Here is a tiny trained network, its code and every weight. The questions are about switching its units off for an input and a class, where a switched-off unit gives its printed mean instead of its output.

import numpy as np


def w(rows, s, z=0):
    codes = np.array(rows[::2]) - 128.0
    scale = np.full(codes.shape[1], s)
    scale[-1] = z or s
    return codes * scale


def f(y):
    return np.maximum(y, 0)


def log_softmax(a):
    a = a - a.max(-1, keepdims=True)
    return a - np.log(np.exp(a).sum(-1, keepdims=True))


def net(x, mask):
    res = np.array(x, float).reshape(1, 3) / 4 @ E
    y = f(res @ A[0][:, :-1].T + A[0][:, -1])
    res = res + np.where(mask, y, B[0][:, -1]) @ B[0][:, :-1]
    return log_softmax(res[-1] @ U[:, :-1].T + U[:, -1])


A, B = {}, {}
E = w([
[41,186,190],'x0',
[175,214,194],'x1',
[158,60,251],'x2',
],0.011)
A[0] = w([
[125,137,124,110],'N1',
[213,78,186,185],'N2',
[62,183,51,159],'N3',
[149,151,75,178],'N4',
[148,165,213,243],'N5',
[143,215,161,156],'N6',
[136,187,82,222],'N7',
[197,97,50,195],'N8',
[49,173,162,201],'N9',
[168,18,146,174],'N10',
[87,177,165,168],'N11',
[125,187,135,144],'N12',
[85,172,147,145],'N13',
[248,176,148,254],'N14',
[78,203,29,154],'N15',
[45,24,101,201],'N16',
],0.016,0.0067)
B[0] = w([
[87,103,156,132],'N1',
[128,55,113,233],'N2',
[133,227,129,232],'N3',
[176,197,93,191],'N4',
[155,70,172,242],'N5',
[198,135,171,206],'N6',
[143,199,136,210],'N7',
[190,169,8,233],'N8',
[90,150,184,217],'N9',
[96,67,96,224],'N10',
[124,166,183,196],'N11',
[147,116,183,175],'N12',
[115,124,177,181],'N13',
[193,72,133,239],'N14',
[117,228,121,250],'N15',
[21,156,83,231],'N16',
],0.011,0.015)
U = w([
[39,97,88,253],'0',
[151,114,141,45],'1',
[152,37,132,139],'2',
[157,150,126,39],'3',
[220,115,83,162],'4',
[100,167,94,143],'5',
[198,125,248,135],'6',
],0.016,0.0058)

Each question gives the input, the list of numbers given to net, and the class t.
The units are the neurons (one row each of A and B). Each row of codes is followed by its name. A weight is (code - 128) times the scale printed after its matrix; where a second scale follows, it is the last column's (A, B and U).
mask holds one flag per neuron, in row order. A switched-off neuron (its flag False) gives its mean, the last column of its row in B, instead of its output. The means were averaged over made-up inputs and are rounded, as every weight is.
A unit's drop is (log p(t) with every unit on - log p(t) with that unit switched off) / (log p(t) with every unit on - log p(t) with every unit switched off).
The circuit of an input: a set's keep is (log p(t) with only the set's units on - log p(t) with every unit switched off) / (log p(t) with every unit on - log p(t) with every unit switched off). Starting from the 12 units with the biggest drops (on a tie, the unit counted first), units are removed one at a time, each time the one whose removal leaves the highest keep (on an exact tie, the one counted first), for as long as the keep stays at least 0.8.
circuit, biggest first: the units of the circuit, biggest drop first
k most important neurons: the k neurons with the biggest drops, biggest first
drop when u is switched off: that unit's drop, to one decimal
input [-3,7,-3], class 6: 2 most important neurons => N6, N12
input [-8,-8,-2], class 5: most important neuron => N16
input [4,2,-6], class 6: 2 most important neurons => N16, N8
input [-4,-2,-3], class 5: 3 most important neurons => N14, N5, N6
input [0,3,-4], class 6: circuit, biggest first => N16, N8
input [-8,-6,-4], class 5: 2 most important neurons => N16, N14
input [-1,6,-8], class 3: 2 most important neurons => N15, N16
input [-4,0,-8], class 5: 2 most important neurons => N15, N3
input [6,0,-5], class 6: 2 most important neurons => N16, N8
input [5,6,-6], class 6: drop when N14 is switched off => 0.0
input [-5,8,4], class 2: drop when N2 is switched off => 0.3
input [3,-6,8], class 0: drop when N16 is switched off => 0.2
